[[-2.16 -0.95  2.05 -2.81 -0.50]
 [-4.30  1.46  3.40 -2.41 -1.36]
 [-2.16 -0.12  0.52 -0.14  2.90]
 [-0.91  0.85  0.32  0.17  3.55]
 [ 1.22 -1.34  0.43  3.10  3.14]]
:
[[-0.50 -2.81  2.05 -0.95 -2.16]
 [-1.36 -2.41  3.40  1.46 -4.30]
 [ 2.90 -0.14  0.52 -0.12 -2.16]
 [ 3.55  0.17  0.32  0.85 -0.91]
 [ 3.14  3.10  0.43 -1.34  1.22]]

[[-2.13 -1.97 -2.28  0.12 -3.21]
 [-5.94  1.32  3.50 -1.01  0.35]
 [-0.10 -4.07  0.05 -1.93  1.74]
 [ 0.75  1.18 -5.75  0.63 -0.33]]
:
[[-3.21  0.12 -2.28 -1.97 -2.13]
 [ 0.35 -1.01  3.50  1.32 -5.94]
 [ 1.74 -1.93  0.05 -4.07 -0.10]
 [-0.33  0.63 -5.75  1.18  0.75]]

[[ 0.57 -0.99  0.90 -0.37 -1.75 -0.61  1.44 -0.73 -0.55  0.47]
 [ 0.62  0.81 -1.91  0.76 -0.40  1.60 -1.48 -1.75 -1.39 -2.38]
 [ 1.96  0.56  0.84  2.00 -5.44  0.98  1.41 -3.97 -1.90 -3.30]]
:
[[ 0.47 -0.55 -0.73  1.44 -0.61 -1.75 -0.37  0.90 -0.99  0.57]
 [-2.38 -1.39 -1.75 -1.48  1.60 -0.40  0.76 -1.91  0.81  0.62]
 [-3.30 -1.90 -3.97  1.41  0.98 -5.44  2.00  0.84  0.56  1.96]]

[[-2.34 -5.43  3.03  0.40  2.12]
 [-2.89 -1.21 -1.30  0.98 -3.12]
 [ 2.09 -2.46  4.01 -2.94  4.98]
 [-0.33  1.41 -1.13 -1.66 -1.13]]
:
[[ 2.12  0.40  3.03 -5.43 -2.34]
 [-3.12  0.98 -1.30 -1.21 -2.89]
 [ 4.98 -2.94  4.01 -2.46  2.09]
 [-1.13 -1.66 -1.13  1.41 -0.33]]

[[ 2.19 -0.10 -0.21]
 [-4.29  3.22  0.08]
 [ 0.82 -1.44 -0.88]
 [-3.81  4.51 -0.28]
 [ 1.10  0.32 -0.90]
 [ 1.54 -3.16 -1.15]
 [-4.02 -0.24  0.49]
 [ 0.89 -1.49 -0.94]
 [-2.58 -3.41  0.66]
 [-1.37  5.49 -1.04]]
:
[[-0.21 -0.10  2.19]
 [ 0.08  3.22 -4.29]
 [-0.88 -1.44  0.82]
 [-0.28  4.51 -3.81]
 [-0.90  0.32  1.10]
 [-1.15 -3.16  1.54]
 [ 0.49 -0.24 -4.02]
 [-0.94 -1.49  0.89]
 [ 0.66 -3.41 -2.58]
 [-1.04  5.49 -1.37]]

[[ 2.50  2.78 -0.28  3.69  0.54 -0.62]
 [-3.74 -1.06  0.80 -0.27 -4.63 -1.30]
 [ 2.53  2.99  1.73 -0.74  0.56  1.55]
 [-0.61  0.61 -0.71  0.41  0.05 -1.46]
 [ 2.87  0.31  0.27 -0.68  1.47 -0.71]
 [ 0.05  6.10 -0.90  0.19 -1.13 -1.89]]
:
[[-0.62  0.54  3.69 -0.28  2.78  2.50]
 [-1.30 -4.63 -0.27  0.80 -1.06 -3.74]
 [ 1.55  0.56 -0.74  1.73  2.99  2.53]
 [-1.46  0.05  0.41 -0.71  0.61 -0.61]
 [-0.71  1.47 -0.68  0.27  0.31  2.87]
 [-1.89 -1.13  0.19 -0.90  6.10  0.05]]

[[ 0.07  0.06  5.85  5.85  5.93  5.90  5.80]
 [ 0.06  0.03  1.69  5.88  5.90  5.92  5.90]
 [ 0.02  4.20  5.83  5.87  5.86  5.82  5.91]
 [-0.17  0.01  0.00  5.57  5.72  5.82  5.87]
 [-0.04 -0.02 -0.11  0.04  5.81  5.90  5.91]
 [ 0.00  0.22  5.86  5.81  5.88  5.76  5.92]
 [-0.07  5.87  5.93  5.78  5.90  5.78  5.91]
 [ 0.09  0.06  4.22  5.80  5.90  5.79  5.83]
 [ 0.09  0.05 -0.02  0.01  0.06  0.00  5.72]
 [-0.04  0.01  5.64  5.85  5.80  5.95  5.76]
 [ 0.12  5.81  6.00  5.95  5.88  5.90  5.88]
 [ 0.08  5.81  5.91  5.78  5.88  5.80  5.93]]
:
[[ 5.80  5.90  5.93  5.85  5.85  0.06  0.07]
 [ 5.90  5.92  5.90  5.88  1.69  0.03  0.06]
 [ 5.91  5.82  5.86  5.87  5.83  4.20  0.02]
 [ 5.87  5.82  5.72  5.57  0.00  0.01 -0.17]
 [ 5.91  5.90  5.81  0.04 -0.11 -0.02 -0.04]
 [ 5.92  5.76  5.88  5.81  5.86  0.22  0.00]
 [ 5.91  5.78  5.90  5.78  5.93  5.87 -0.07]
 [ 5.83  5.79  5.90  5.80  4.22  0.06  0.09]
 [ 5.72  0.00  0.06  0.01 -0.02  0.05  0.09]
 [ 5.76  5.95  5.80  5.85  5.64  0.01 -0.04]
 [ 5.88  5.90  5.88  5.95  6.00  5.81  0.12]
 [ 5.93  5.80  5.88  5.78  5.91  5.81  0.08]]

[[ 0.45 -3.23]
 [ 0.61 -1.36]
 [ 0.62  4.24]
 [ 0.32 -1.53]
 [ 0.33  1.72]
 [-0.21  1.03]
 [ 0.30  4.61]
 [-0.63 -1.74]
 [-0.11 -1.47]
 [-0.49  5.37]
 [ 0.30 -0.53]]
:
[[-3.23  0.45]
 [-1.36  0.61]
 [ 4.24  0.62]
 [-1.53  0.32]
 [ 1.72  0.33]
 [ 1.03 -0.21]
 [ 4.61  0.30]
 [-1.74 -0.63]
 [-1.47 -0.11]
 [ 5.37 -0.49]
 [-0.53  0.30]]
---
[[ 3.32  0.81 -4.37 -0.37  4.80]
 [-0.98  0.98 -1.15  2.28 -3.73]
 [-0.40 -0.99 -1.22  0.55  0.51]
 [-2.37  0.57 -0.86  0.68  2.43]]
:
[ 4.80  2.28 -1.22  0.57]

[[ 2.51 -0.11 -1.52]
 [-2.01  0.59  2.15]
 [-2.07  1.59  1.15]
 [ 0.98 -3.40  4.35]]
:
[-1.52  0.59 -2.07]

[[ 2.60 -1.61  2.37]
 [-4.91 -3.07  0.33]
 [ 1.64  0.01  4.17]
 [ 1.86 -3.23  1.26]]
:
[ 2.37 -3.07  1.64]

[[ 3.06 -0.55 -1.18 -1.84]
 [ 3.54  2.87  5.40  0.07]]
:
[-1.84  5.40]

[[-4.16  0.76 -2.82 -3.92]
 [-4.16 -0.70 -6.07 -3.92]]
:
[-3.92 -6.07]

[[-5.58  4.32]
 [ 3.88 -4.81]
 [-3.79 -0.72]
 [ 5.00 -1.62]
 [ 2.86 -1.00]]
:
[4.32 3.88]

[[-1.12  4.42 -2.63  4.62]
 [ 0.26 -1.21  0.11  0.95]
 [-0.30 -3.10  0.37 -1.52]
 [ 0.70  2.05 -0.76  1.68]]
:
[ 4.62  0.11 -3.10  0.70]
---
[[-3.47  4.69  2.76]
 [ 0.09 -0.68 -0.54]
 [ 2.97 -3.52  0.38]
 [ 1.66  0.11 -0.40]
 [ 0.80  3.34 -0.12]
 [ 0.03 -5.01 -0.98]
 [-4.95  0.48 -4.32]
 [ 0.69  1.13  2.21]
 [ 3.04 -4.88  0.45]
 [ 1.08 -4.18 -0.86]
 [ 1.01 -1.94 -1.34]]
:
[[ 0.09 -0.68 -0.54]
 [ 1.66  0.11 -0.40]
 [ 0.03 -5.01 -0.98]
 [ 0.69  1.13  2.21]
 [ 1.08 -4.18 -0.86]]

[[-2.52 -0.41 -3.34  5.53]
 [ 0.04 -0.30 -1.69 -0.71]]
:
[[ 0.04 -0.30 -1.69 -0.71]]

[[ 1.37 -1.61  4.88 -0.99]
 [-1.56 -0.19 -2.94 -2.14]
 [-0.62  4.32 -0.59 -4.85]
 [ 3.59 -5.74  3.27  1.11]
 [-2.64  4.46  3.92  3.71]
 [ 4.35 -1.67 -0.67 -4.51]]
:
[[-1.56 -0.19 -2.94 -2.14]
 [ 3.59 -5.74  3.27  1.11]
 [ 4.35 -1.67 -0.67 -4.51]]

[[ 4.75 -1.87]
 [ 2.35 -4.95]
 [ 2.11 -4.28]
 [-1.84 -3.16]
 [-2.44  2.97]
 [-2.97  5.83]
 [ 2.53  1.67]]
:
[[ 2.35 -4.95]
 [-1.84 -3.16]
 [-2.97  5.83]]

[[-1.03 -1.56 -4.20 -3.54 -2.42]
 [-0.45 -1.56 -4.20 -3.59 -0.75]
 [-1.03 -1.56 -4.20 -4.61 -2.42]
 [-1.03 -2.36 -4.20 -3.54 -2.42]
 [-1.03 -1.40 -4.20 -3.54 -4.21]
 [-1.03 -1.56  0.30  3.19  2.01]
 [ 1.34  2.36 -3.56 -3.54  0.82]
 [-1.19 -3.19 -4.20 -0.05 -2.42]]
:
[[-0.45 -1.56 -4.20 -3.59 -0.75]
 [-1.03 -2.36 -4.20 -3.54 -2.42]
 [-1.03 -1.56  0.30  3.19  2.01]
 [-1.19 -3.19 -4.20 -0.05 -2.42]]

[[-3.47  0.58 -0.18  0.37  2.25  0.80]
 [-3.32  5.68 -2.00 -2.23  2.63 -0.79]
 [-3.42  3.82  1.47  3.24  0.79  1.77]]
:
[[-3.32  5.68 -2.00 -2.23  2.63 -0.79]]
